Here is a tiny trained network, its code and every weight. The questions are about switching its units off for an input and a class, where a switched-off unit gives its printed mean instead of its output.

import numpy as np


def w(rows, s, z=0):
    codes = np.array(rows[::2]) - 128.0
    scale = np.full(codes.shape[1], s)
    scale[-1] = z or s
    return codes * scale


def norm(h):
    return h / np.sqrt((h * h).mean(-1, keepdims=True) + 1e-5)


def f(y):
    return np.maximum(y, 0)


def log_softmax(a):
    a = a - a.max(-1, keepdims=True)
    return a - np.log(np.exp(a).sum(-1, keepdims=True))


def net(x, mask):
    res = np.array(x, float).reshape(1, 5) / 4 @ E
    u = 0
    for l in range(3):
        y = f(norm(res) @ A[l][:, :-1].T + A[l][:, -1])
        res = res + np.where(mask[u : u + 8], y, B[l][:, -1]) @ B[l][:, :-1]
        u += 8
    return log_softmax(norm(res)[-1] @ U[:, :-1].T + U[:, -1])


A, B = {}, {}
E = w([
[166,104,35,134,127,138,108,230],'x0',
[48,150,1,126,183,130,119,69],'x1',
[160,200,91,153,68,132,191,109],'x2',
[103,127,124,45,67,184,134,135],'x3',
[78,159,171,169,172,218,168,179],'x4',
],0.0097)
A[0] = w([
[97,68,130,11,59,161,175,146,52],'L0N0',
[159,109,124,144,94,109,115,203,158],'L0N1',
[75,51,176,69,197,105,53,164,23],'L0N2',
[224,68,94,79,132,87,91,36,10],'L0N3',
[195,137,141,182,168,100,121,97,90],'L0N4',
[94,67,154,96,173,146,38,147,2],'L0N5',
[151,84,108,69,85,2,155,113,19],'L0N6',
[188,100,83,83,159,140,93,74,106],'L0N7',
],0.0089,0.0095)
B[0] = w([
[119,242,128,85,163,127,34,143,197],'L0N0',
[141,98,76,101,165,133,153,147,253],'L0N1',
[187,116,143,173,151,169,91,49,193],'L0N2',
[104,103,158,177,61,107,92,142,177],'L0N3',
[114,210,114,80,125,141,74,135,168],'L0N4',
[187,83,168,142,183,161,103,36,153],'L0N5',
[76,111,127,186,8,108,49,156,177],'L0N6',
[117,122,106,148,99,141,94,151,184],'L0N7',
],0.011,0.0052)
A[1] = w([
[93,124,132,156,164,194,165,151,65],'L1N0',
[225,123,232,103,109,74,124,210,93],'L1N1',
[160,131,142,185,145,106,121,150,102],'L1N2',
[93,140,73,111,143,126,124,135,87],'L1N3',
[171,176,93,123,65,129,198,118,97],'L1N4',
[142,136,140,210,198,10,119,155,77],'L1N5',
[24,109,40,176,169,93,114,70,2],'L1N6',
[71,109,223,92,113,87,138,8,54],'L1N7',
],0.011,0.0074)
B[1] = w([
[108,63,163,167,54,105,59,179,171],'L1N0',
[32,71,50,92,114,198,188,36,254],'L1N1',
[78,159,124,94,137,145,124,97,164],'L1N2',
[148,66,135,80,147,169,125,112,173],'L1N3',
[206,128,164,166,171,119,91,84,185],'L1N4',
[131,188,167,8,98,176,67,156,188],'L1N5',
[107,81,130,73,75,174,201,76,207],'L1N6',
[162,127,125,115,159,57,184,190,220],'L1N7',
],0.012,0.0066)
A[2] = w([
[39,206,215,138,79,68,180,111,96],'L2N0',
[95,254,144,53,132,137,92,138,73],'L2N1',
[215,77,57,137,117,187,92,42,96],'L2N2',
[152,32,115,86,177,136,55,197,133],'L2N3',
[217,246,100,241,88,163,160,93,3],'L2N4',
[152,126,104,71,191,30,214,224,247],'L2N5',
[45,135,184,239,111,149,155,249,57],'L2N6',
[40,139,205,199,133,213,102,174,139],'L2N7',
],0.0093,0.0045)
B[2] = w([
[125,74,13,130,175,84,136,247,183],'L2N0',
[109,204,95,92,230,171,3,176,183],'L2N1',
[94,127,227,167,146,133,151,165,254],'L2N2',
[182,212,133,208,150,85,213,136,232],'L2N3',
[189,124,255,169,199,86,118,36,153],'L2N4',
[118,102,75,211,195,111,186,230,179],'L2N5',
[112,123,54,159,51,93,86,110,162],'L2N6',
[157,151,127,105,6,35,60,67,198],'L2N7',
],0.0098,0.0079)
U = w([
[69,60,111,97,92,213,204,71,116],'0',
[129,109,114,175,6,56,31,135,103],'1',
[157,117,115,159,173,101,177,217,253],'2',
[132,225,134,59,163,187,35,144,98],'3',
[193,96,243,190,185,130,111,46,66],'4',
],0.017,0.0057)

Each question gives the input, the list of numbers given to net, and the class t.
The units are the neurons (one row each of A and B). Each row of codes is followed by its name. A weight is (code - 128) times the scale printed after its matrix; where a second scale follows, it is the last column's (A, B and U).
mask holds one flag per neuron, layer by layer. A switched-off neuron (its flag False) gives its mean, the last column of its row in B, instead of its output. The means were averaged over made-up inputs and are rounded, as every weight is.
A unit's drop is (log p(t) with every unit on - log p(t) with that unit switched off) / (log p(t) with every unit on - log p(t) with every unit switched off).
The circuit of an input: a set's keep is (log p(t) with only the set's units on - log p(t) with every unit switched off) / (log p(t) with every unit on - log p(t) with every unit switched off). Starting from the 12 units with the biggest drops (on a tie, the unit counted first), units are removed one at a time, each time the one whose removal leaves the highest keep (on an exact tie, the one counted first), for as long as the keep stays at least 0.8.
circuit, biggest first: the units of the circuit, biggest drop first
k most important neurons: the k neurons with the biggest drops, biggest first
top k neurons in layer l: the k neurons of layer l with the biggest drops, biggest first
input [-3,6,4,-5,0], class 0: 2 most important neurons	(L1N6, L0N0)
input [-5,-6,6,1,1], class 0: 3 most important neurons	(L1N1, L0N2, L2N3)
input [5,6,7,-4,4], class 4: 2 most important neurons	(L1N1, L1N4)
input [8,-5,-5,5,-4], class 2: circuit, biggest first	(L2N3)
input [-2,4,5,5,5], class 1: circuit, biggest first	(L1N0, L2N7, L1N1)
input [8,-8,1,0,-6], class 0: 2 most important neurons	(L1N1, L1N7)
input [-5,5,-8,1,5], class 4: 2 most important neurons	(L0N2, L1N1)
input [-8,-5,1,8,6], class 2: circuit, biggest first	(L1N7, L2N0)
input [5,0,-6,-2,-5], class 4: circuit, biggest first	(L0N2, L2N2)
input [3,2,4,0,0], class 4: 2 most important neurons	(L1N4, L1N7)
input [-1,-3,-4,7,7], class 1: 3 most important neurons	(L2N7, L1N0, L1N5)
input [-5,-2,-1,-7,-5], class 3: 2 most important neurons	(L1N5, L2N1)
input [-6,7,8,-4,5], class 4: 4 most important neurons	(L1N1, L2N4, L1N4, L0N1)
input [-5,4,-1,-8,7], class 3: circuit, biggest first	(L1N5)
input [-8,7,0,6,-7], class 2: 3 most important neurons	(L1N7, L1N1, L0N1)
input [2,6,-4,8,8], class 1: 4 most important neurons	(L1N0, L2N7, L1N1, L1N5)
input [-4,-1,8,-6,-6], class 4: 4 most important neurons	(L2N4, L1N4, L0N0, L2N7)
input [-3,2,0,-1,-1], class 2: 2 most important neurons	(L1N7, L0N1)
input [-1,-7,-1,7,-6], class 0: 2 most important neurons	(L1N1, L1N5)
input [-4,-1,6,4,2], class 4: circuit, biggest first	(L1N4)
input [8,6,2,8,1], class 2: top 4 neurons in layer 1	(L1N1, L1N5, L1N3, L1N2)
input [2,3,-2,8,-7], class 3: top 2 neurons in layer 1	(L1N0, L1N1)
input [7,8,7,0,0], class 0: top 3 neurons in layer 1	(L1N6, L1N7, L1N3)
input [-1,-1,-7,5,-5], class 4: top 2 neurons in layer 0	(L0N2, L0N5)
input [-7,-6,2,4,0], class 2: top 2 neurons in layer 2	(L2N0, L2N5)
input [8,-7,4,7,-7], class 2: top 3 neurons in layer 2	(L2N7, L2N3, L2N2)
input [-7,-4,2,4,0], class 2: circuit, biggest first	(L1N7)
input [-5,-2,6,5,4], class 4: top 3 neurons in layer 1	(L1N4, L1N5, L1N2)
